a =
array([[149, 146, 135, 125, 148, 123, 133, 133, 128, 138],
       [108, 113, 119, 133, 112, 149, 129, 127, 133, 128]])
The entry in the top-right corner: 138
What is the entry in the bottom-left corner? 108
What is the entry directly above the smallest entry? 149
The entry just right of 119 -> 133
The second entry on the main diagonal -> 113
The fourth-last entry, reading row by row: 129
The bottom-right entry: 128
What is the entry just right of 127? 133
What is the 5th entry in reading order? 148
The entry directly below 123 is 149

Questions about the row below.
1) Report the largest entry.
2) Report the 2nd entry from the left.
3) Report the last entry.
[129 111 154 127 122 129]
1) 154
2) 111
3) 129

[[130 130 129 120 137 128 123 130 122 129 136 133 123 130]
 [126 132 126 122 118 126 135 124 130 110 107 118 136 141]
 [120 140 130 120 143 126 115 125 110 108 132 126 123 144]
 [118 124 125 149 113 125 131 119 133 121 114 114 134 124]
 [123 120 120 128 126 120 121 122 120 135 131 124 118 120]
 [122 121 122 135 122 123 124 122 125 132 127 122 124 120]
 [138 132 134 122 132 135 135 136 137 131 130 136 134 131]
 [136 111 115 117 102 121 144 126 143 143 107 122 131 117]
 [127 131 128 119 136 126 122 128 119 124 132 130 123 133]
 [127 120 116 106 126 116 123 124 118 131 124 125 116 128]]
Rows and columns are numbered from 0.
The entry in the bottom-left corner -> 127
The bottom entry of the column that holds the smallest entry: 126
The entry in row 1 and column 0 is 126
The entry at row 0, column 2 is 129
The largest entry -> 149
The entry in row 0 and column 1? 130
The entry directly below the largest entry? 128
The entry at row 2, column 1 -> 140
The top entry of the column that holds the largest entry is 120
The bottom entry of the column that holds the largest entry? 106
The entry in row 2 and column 0 -> 120
The entry just left of the smallest entry: 117
The entry in row 0 and column 0 -> 130
The entry in the top-right corner? 130
The entry just left of 141 is 136
The bottom-right entry? 128
The top entry of the column that holds the smallest entry? 137
The entry directly below the smallest entry: 136
The entry just right of the smallest entry: 121

[[119 121 125 122 128 126 130 136 128 103 130 131 122 126 134]
 [141 125 122 126 128 128 137 126 132 152 134 117 124 136 138]
 [120 125 130 124 128 119 132 127 123 151 123 140 120 120 140]
 [134 127 124 111 130 131 126 126 125 119 128 119 117 131 139]
 [135 124 128 109 120 135 129 132 127 145 129 128 135 122 115]
 [151 126 129 127 128 122 132 134 126 108 130 128 128 132 121]
 [143 132 132 124 132 130 127 132 125 132 126 122 125 130 145]
 [149 133 130 118 133 121 126 125 131 132 128 132 130 125 128]
 [139 122 129 124 131 132 128 120 120 130 122 125 141 122 132]
 [105 133 131 128 129 135 128 123 130 118 131 132 127 131 139]
 [113 111 132 137 125 122 122 126 128 129 125 118 127 127 131]
 [128 122 121 120 122 120 134 142 126 140 128 129 132 126 138]]
Counting starts at 0.
Which number is the entry at row 2, column 1?
A: 125
The bottom-left entry: 128
Which number is the largest entry?
A: 152
The entry just right of the smallest entry -> 130
The entry in row 0 and column 1 is 121
Which number is the entry directly above 113?
A: 105
The entry at row 1, column 2 is 122
Which number is the top-right entry?
A: 134
The entry at row 1, column 1: 125
Which number is the entry in row 2 and column 0?
A: 120
The entry at row 1, column 0: 141
Which number is the top-left entry?
A: 119
Which number is the bottom-right entry?
A: 138
The top entry of the column that holds the smallest entry: 103
The entry directly above 142: 126

[109 129 138 118 137 124 105 129 111 113 111 134 146 102 117]
Find the entry just left of the centre entry.
A: 105
Find the entry just right of 109.
A: 129
The entry just left of 124 -> 137

B = 131  139  106  120  152  151  128  155
The entry just right of 151 is 128
Give the largest entry.
A: 155
